Here is a tiny trained network, its code and every weight. The questions are about switching its units off for an input and a target symbol, where a switched-off unit gives its printed mean instead of its output.

import numpy as np


def w(rows, s, z=0):
    codes = np.array(rows[::2]) - 128.0
    scale = np.full(codes.shape[1], s)
    scale[-1] = z or s
    return codes * scale


def softmax(a):
    e = np.exp(a - a.max(-1, keepdims=True))
    return e / e.sum(-1, keepdims=True)


def log_softmax(a):
    a = a - a.max(-1, keepdims=True)
    return a - np.log(np.exp(a).sum(-1, keepdims=True))


def net(x, mask):
    ids = ['αγδεζηθλξπσφψω'.index(c) for c in x.split()]
    T = len(ids)
    res = E[ids] + P[:T]
    u = 0
    for l in range(2):
        r = res
        for j in range(3):
            rows = slice(4 * j, 4 * j + 4)
            q, k, v = (r @ M[l][rows].T for M in (Q, K, V))
            z = softmax(np.where(np.tri(T) > 0, q @ k.T / 4**0.5, -1e9)) @ v
            o = O[l][rows]
            res = res + np.where(mask[u + j], z, o[:, -1]) @ o[:, :-1]
        u += 3
    return log_softmax(res[-1] @ U[:, :-1].T + U[:, -1])


Q, K, V, O = {}, {}, {}, {}
E = w([
[172,246,152],'α',
[79,242,73],'γ',
[124,188,182],'δ',
[149,118,133],'ε',
[158,71,169],'ζ',
[161,110,136],'η',
[99,179,101],'θ',
[144,121,128],'λ',
[151,138,105],'ξ',
[206,117,203],'π',
[149,4,175],'σ',
[158,140,106],'φ',
[88,71,107],'ψ',
[69,170,189],'ω',
],0.018)
P = w([
[139,203,95],'0',
[137,252,59],'1',
[139,212,78],'2',
[106,194,84],'3',
[122,172,92],'4',
[96,182,99],'5',
],0.0038)
Q[0] = w([
[222,157,147],'L0H1',
[112,136,154],'L0H1',
[56,134,187],'L0H1',
[71,98,58],'L0H1',
[129,106,155],'L0H2',
[125,183,52],'L0H2',
[132,100,149],'L0H2',
[135,97,135],'L0H2',
[190,199,151],'L0H3',
[175,252,132],'L0H3',
[77,117,102],'L0H3',
[161,210,68],'L0H3',
],0.039)
K[0] = w([
[246,137,78],'L0H1',
[125,136,158],'L0H1',
[89,134,206],'L0H1',
[4,137,149],'L0H1',
[78,130,147],'L0H2',
[247,134,88],'L0H2',
[84,138,150],'L0H2',
[139,147,132],'L0H2',
[107,177,222],'L0H3',
[73,195,237],'L0H3',
[107,123,70],'L0H3',
[60,245,185],'L0H3',
],0.029)
V[0] = w([
[164,144,115],'L0H1',
[127,94,10],'L0H1',
[93,108,157],'L0H1',
[115,113,84],'L0H1',
[114,143,119],'L0H2',
[216,98,18],'L0H2',
[140,111,137],'L0H2',
[158,123,80],'L0H2',
[100,118,132],'L0H3',
[215,158,114],'L0H3',
[120,128,192],'L0H3',
[241,171,2],'L0H3',
],0.006)
O[0] = w([
[87,107,114,108],'L0H1',
[33,210,56,58],'L0H1',
[172,132,156,153],'L0H1',
[106,182,93,108],'L0H1',
[139,122,121,135],'L0H2',
[239,68,185,75],'L0H2',
[116,137,140,121],'L0H2',
[174,101,143,110],'L0H2',
[96,129,142,149],'L0H3',
[214,142,57,62],'L0H3',
[147,91,160,156],'L0H3',
[216,207,3,4],'L0H3',
],0.0057,0.0033)
Q[1] = w([
[10,113,205],'L1H1',
[123,55,107],'L1H1',
[139,96,4],'L1H1',
[173,197,121],'L1H1',
[60,136,164],'L1H2',
[207,122,87],'L1H2',
[68,159,139],'L1H2',
[106,65,173],'L1H2',
[108,142,76],'L1H3',
[168,94,126],'L1H3',
[200,66,136],'L1H3',
[158,101,106],'L1H3',
],0.03)
K[1] = w([
[14,156,202],'L1H1',
[107,65,123],'L1H1',
[123,89,1],'L1H1',
[186,174,108],'L1H1',
[65,112,98],'L1H2',
[206,149,167],'L1H2',
[41,138,84],'L1H2',
[120,64,117],'L1H2',
[60,108,76],'L1H3',
[157,98,110],'L1H3',
[194,71,101],'L1H3',
[133,80,83],'L1H3',
],0.029)
V[1] = w([
[126,119,124],'L1H1',
[129,121,120],'L1H1',
[141,177,254],'L1H1',
[125,124,128],'L1H1',
[116,172,125],'L1H2',
[192,144,150],'L1H2',
[122,76,117],'L1H2',
[123,160,123],'L1H2',
[126,148,164],'L1H3',
[104,135,158],'L1H3',
[134,115,99],'L1H3',
[109,163,204],'L1H3',
],0.0092)
O[1] = w([
[132,120,114,126],'L1H1',
[136,111,109,118],'L1H1',
[76,233,254,254],'L1H1',
[128,129,119,131],'L1H1',
[131,177,157,111],'L1H2',
[199,111,105,82],'L1H2',
[112,90,113,158],'L1H2',
[135,166,150,113],'L1H2',
[138,106,96,151],'L1H3',
[153,104,97,161],'L1H3',
[119,164,174,107],'L1H3',
[159,66,52,185],'L1H3',
],0.0091,0.0081)
U = w([
[107,152,188,164],'α',
[173,119,108,238],'γ',
[146,116,127,116],'δ',
[173,175,148,41],'ε',
[172,106,139,168],'ζ',
[153,1,189,2],'η',
[218,90,202,63],'θ',
[162,85,162,126],'λ',
[39,67,52,215],'ξ',
[109,179,91,50],'π',
[156,107,135,132],'σ',
[162,116,109,217],'φ',
[94,120,165,87],'ψ',
[126,144,111,88],'ω',
],0.009,0.0041)

Each question gives the input, a string of symbols that net reads in full, and the target symbol t.
The units are the heads (4 rows each of Q, K, V and O). Each row of codes is followed by its name. A weight is (code - 128) times the scale printed after its matrix; where a second scale follows, it is the last column's (O and U).
mask holds one flag per head, layer by layer. A switched-off head (its flag False) gives its mean, the last column of its rows in O, instead of its output. The means were averaged over made-up inputs and are rounded, as every weight is.
A unit's drop is (log p(t) with every unit on - log p(t) with that unit switched off) / (log p(t) with every unit on - log p(t) with every unit switched off).
The circuit of an input: a set's keep is (log p(t) with only the set's units on - log p(t) with every unit switched off) / (log p(t) with every unit on - log p(t) with every unit switched off). Starting from all 6 units, units are removed one at a time, each time the one whose removal leaves the highest keep (on an exact tie, the one counted first), for as long as the keep stays at least 0.8.
units of the circuit, in order: the units of the circuit, biggest drop first
unit that matters most: the unit with the biggest drop
heads that matter: for each layer, one digit per head in row order, 1 if its drop is at least 0.15 and else 0, layers parted by /
drop when u is switched off: that unit's drop, to one decimal
input φ ε α, target ε: heads that matter : 001 / 011
input ω φ π, target α: heads that matter : 011 / 110
input ψ σ ω σ, target α: units of the circuit, in order : (L1H1, L0H2, L0H3)
input ω ψ η, target α: units of the circuit, in order : (L1H1, L0H3)
input π ω λ, target α: heads that matter : 001 / 100
input θ ξ θ ψ ω ψ, target α: unit that matters most : L0H1
input ψ ω ξ, target α: heads that matter : 011 / 100
input ψ ω ψ σ, target α: units of the circuit, in order : (L1H1, L0H3, L0H2)
input ξ ω ψ, target α: heads that matter : 101 / 101
input α δ ψ, target ξ: heads that matter : 000 / 100
input ω ψ φ, target α: units of the circuit, in order : (L0H3, L1H1)
input λ ω π ζ, target α: heads that matter : 011 / 100
input ψ φ σ δ ψ, target ξ: units of the circuit, in order : (L1H1, L0H1)
input ξ ψ ω σ φ, target α: unit that matters most : L0H3
input ψ ψ ξ α, target ε: drop when L0H1 is switched off : -0.1
input α ψ ψ φ, target γ: drop when L1H2 is switched off : 0.2
input φ ω λ, target α: drop when L1H1 is switched off : 0.8
